Here is a tiny trained network, its code and every weight. The questions are about switching its units off for an input and a class, where a switched-off unit gives its printed mean instead of its output.

import numpy as np


def w(rows, s, z=0):
    codes = np.array(rows[::2]) - 128.0
    scale = np.full(codes.shape[1], s)
    scale[-1] = z or s
    return codes * scale


def norm(h):
    return h / np.sqrt((h * h).mean(-1, keepdims=True) + 1e-5)


def f(y):
    return np.maximum(y, 0)


def log_softmax(a):
    a = a - a.max(-1, keepdims=True)
    return a - np.log(np.exp(a).sum(-1, keepdims=True))


def net(x, mask):
    res = np.array(x, float).reshape(1, 7) / 4 @ E
    u = 0
    for l in range(3):
        y = f(norm(res) @ A[l][:, :-1].T + A[l][:, -1])
        res = res + np.where(mask[u : u + 6], y, B[l][:, -1]) @ B[l][:, :-1]
        u += 6
    return log_softmax(norm(res)[-1] @ U[:, :-1].T + U[:, -1])


A, B = {}, {}
E = w([
[158,109,1,100,69,147,110,132],'x0',
[162,139,109,176,135,104,187,145],'x1',
[184,187,149,62,177,93,55,215],'x2',
[131,148,150,120,74,151,143,148],'x3',
[120,129,126,134,127,132,122,126],'x4',
[144,129,131,182,76,99,129,68],'x5',
[101,143,137,138,117,147,106,133],'x6',
],0.0072)
A[0] = w([
[59,87,122,162,97,253,215,115,106],'L0N0',
[147,138,171,118,54,153,159,184,123],'L0N1',
[126,185,141,112,214,123,118,115,181],'L0N2',
[92,117,136,109,133,204,174,212,1],'L0N3',
[77,132,95,27,227,184,148,117,72],'L0N4',
[92,121,157,65,106,171,39,44,153],'L0N5',
],0.0063,0.002)
B[0] = w([
[250,79,182,204,225,128,82,88,253],'L0N0',
[146,182,45,238,233,129,96,151,170],'L0N1',
[146,29,129,156,106,202,214,76,194],'L0N2',
[2,204,76,65,174,13,203,213,163],'L0N3',
[52,117,80,201,146,81,220,82,191],'L0N4',
[207,188,95,41,140,150,215,60,210],'L0N5',
],0.006,0.0052)
A[1] = w([
[163,161,140,152,162,154,211,136,252],'L1N0',
[190,79,70,175,210,85,149,59,104],'L1N1',
[111,151,167,113,150,235,104,110,125],'L1N2',
[170,152,167,129,25,66,110,75,66],'L1N3',
[44,169,254,160,151,92,139,108,124],'L1N4',
[168,158,153,91,181,99,41,201,134],'L1N5',
],0.0065,0.0019)
B[1] = w([
[169,153,174,91,121,126,168,105,219],'L1N0',
[156,202,99,114,151,163,127,205,254],'L1N1',
[170,145,104,85,51,149,135,97,148],'L1N2',
[25,129,110,160,158,16,112,125,157],'L1N3',
[89,110,101,143,60,160,82,182,182],'L1N4',
[185,104,124,237,156,138,104,2,168],'L1N5',
],0.0087,0.0083)
A[2] = w([
[98,213,104,227,95,102,121,85,94],'L2N0',
[191,149,72,118,59,149,49,169,247],'L2N1',
[254,132,107,93,57,140,83,156,79],'L2N2',
[143,65,241,117,116,84,165,147,87],'L2N3',
[154,138,134,59,108,113,140,70,27],'L2N4',
[89,168,155,51,160,118,178,240,22],'L2N5',
],0.0063,0.0012)
B[2] = w([
[92,179,142,78,176,65,128,130,241],'L2N0',
[117,116,187,169,113,176,121,192,255],'L2N1',
[94,113,173,107,139,162,126,157,252],'L2N2',
[71,73,10,175,52,224,151,168,173],'L2N3',
[102,135,106,60,67,103,254,95,172],'L2N4',
[103,184,108,78,151,53,125,122,209],'L2N5',
],0.0082,0.004)
U = w([
[96,192,153,141,146,153,134,97,252],'0',
[137,150,145,104,111,123,170,67,238],'1',
[198,76,168,186,164,138,107,13,87],'2',
[2,143,116,121,153,29,142,99,39],'3',
[108,203,156,127,101,152,145,107,52],'4',
[11,60,105,160,65,199,98,173,68],'5',
],0.0089,0.0027)

Each question gives the input, the list of numbers given to net, and the class t.
The units are the neurons (one row each of A and B). Each row of codes is followed by its name. A weight is (code - 128) times the scale printed after its matrix; where a second scale follows, it is the last column's (A, B and U).
mask holds one flag per neuron, layer by layer. A switched-off neuron (its flag False) gives its mean, the last column of its row in B, instead of its output. The means were averaged over made-up inputs and are rounded, as every weight is.
A unit's drop is (log p(t) with every unit on - log p(t) with that unit switched off) / (log p(t) with every unit on - log p(t) with every unit switched off).
The circuit of an input: a set's keep is (log p(t) with only the set's units on - log p(t) with every unit switched off) / (log p(t) with every unit on - log p(t) with every unit switched off). Starting from the 12 units with the biggest drops (on a tie, the unit counted first), units are removed one at a time, each time the one whose removal leaves the highest keep (on an exact tie, the one counted first), for as long as the keep stays at least 0.8.
circuit, biggest first: the units of the circuit, biggest drop first
top k neurons: the k neurons with the biggest drops, biggest first
top k neurons in layer l: the k neurons of layer l with the biggest drops, biggest first
input [3,1,-2,2,3,6,3], class 3: top 2 neurons => (L1N3 L2N0)
input [0,2,-4,-6,-6,8,-7], class 3: top neuron => (L1N3)
input [-5,-6,2,-3,-1,4,6], class 1: circuit, biggest first => (L0N5 L2N4 L1N2)
input [-8,-1,4,7,0,-5,-2], class 5: circuit, biggest first => (L2N3 L1N1 L1N4)
input [0,-1,0,-3,2,6,-3], class 3: circuit, biggest first => (L1N3 L0N0)
input [2,2,-3,1,-5,-5,0], class 3: top 4 neurons in layer 0 => (L0N3 L0N4 L0N5 L0N2)
input [7,-2,-8,7,-1,2,-6], class 2: top 2 neurons => (L0N0 L1N4)
input [-6,-1,-5,3,-4,4,4], class 5: top 4 neurons => (L1N4 L2N3 L1N5 L2N5)
input [-8,-6,-4,-6,4,1,7], class 5: top 3 neurons => (L1N4 L1N5 L0N1)
input [-1,6,-4,0,-5,8,1], class 3: top 2 neurons in layer 1 => (L1N3 L1N5)
input [7,-2,6,-2,5,0,-3], class 5: circuit, biggest first => (L2N1 L1N0)
input [4,0,-3,-6,5,5,-5], class 0: top 2 neurons => (L1N1 L1N4)
input [-7,-7,0,-5,2,-3,1], class 1: top 3 neurons => (L0N5 L1N2 L0N2)
input [3,2,6,5,0,7,0], class 3: circuit, biggest first => (L1N3)
input [-8,1,5,6,-4,-7,-2], class 5: top 3 neurons => (L2N3 L1N1 L1N4)
input [-7,-1,1,-3,-4,-7,0], class 3: circuit, biggest first => (L2N5 L0N0)
input [-7,-5,7,-1,3,0,2], class 2: top 2 neurons => (L1N5 L1N1)
input [-7,6,-4,5,-6,8,-1], class 3: circuit, biggest first => (L1N3 L2N0)
input [1,-4,6,-2,-2,1,2], class 2: top 2 neurons => (L1N5 L1N1)
input [-6,-5,0,2,8,-1,0], class 5: circuit, biggest first => (L1N4)
input [-8,0,-1,0,7,5,-6], class 5: top 2 neurons => (L2N3 L1N4)
input [0,3,1,7,-5,8,0], class 3: top 3 neurons => (L1N3 L0N0 L2N0)
input [2,-1,5,-1,3,4,-2], class 2: top 2 neurons => (L1N5 L0N4)
input [4,-1,-7,0,-6,3,0], class 2: top 2 neurons => (L0N0 L1N4)
input [4,2,0,-4,-6,7,-6], class 3: circuit, biggest first => (L1N3 L0N0 L2N0)
input [0,-3,8,4,-4,-8,-5], class 2: top 2 neurons in layer 1 => (L1N5 L1N1)
input [3,-2,-7,4,-3,-4,-4], class 2: circuit, biggest first => (L0N0)
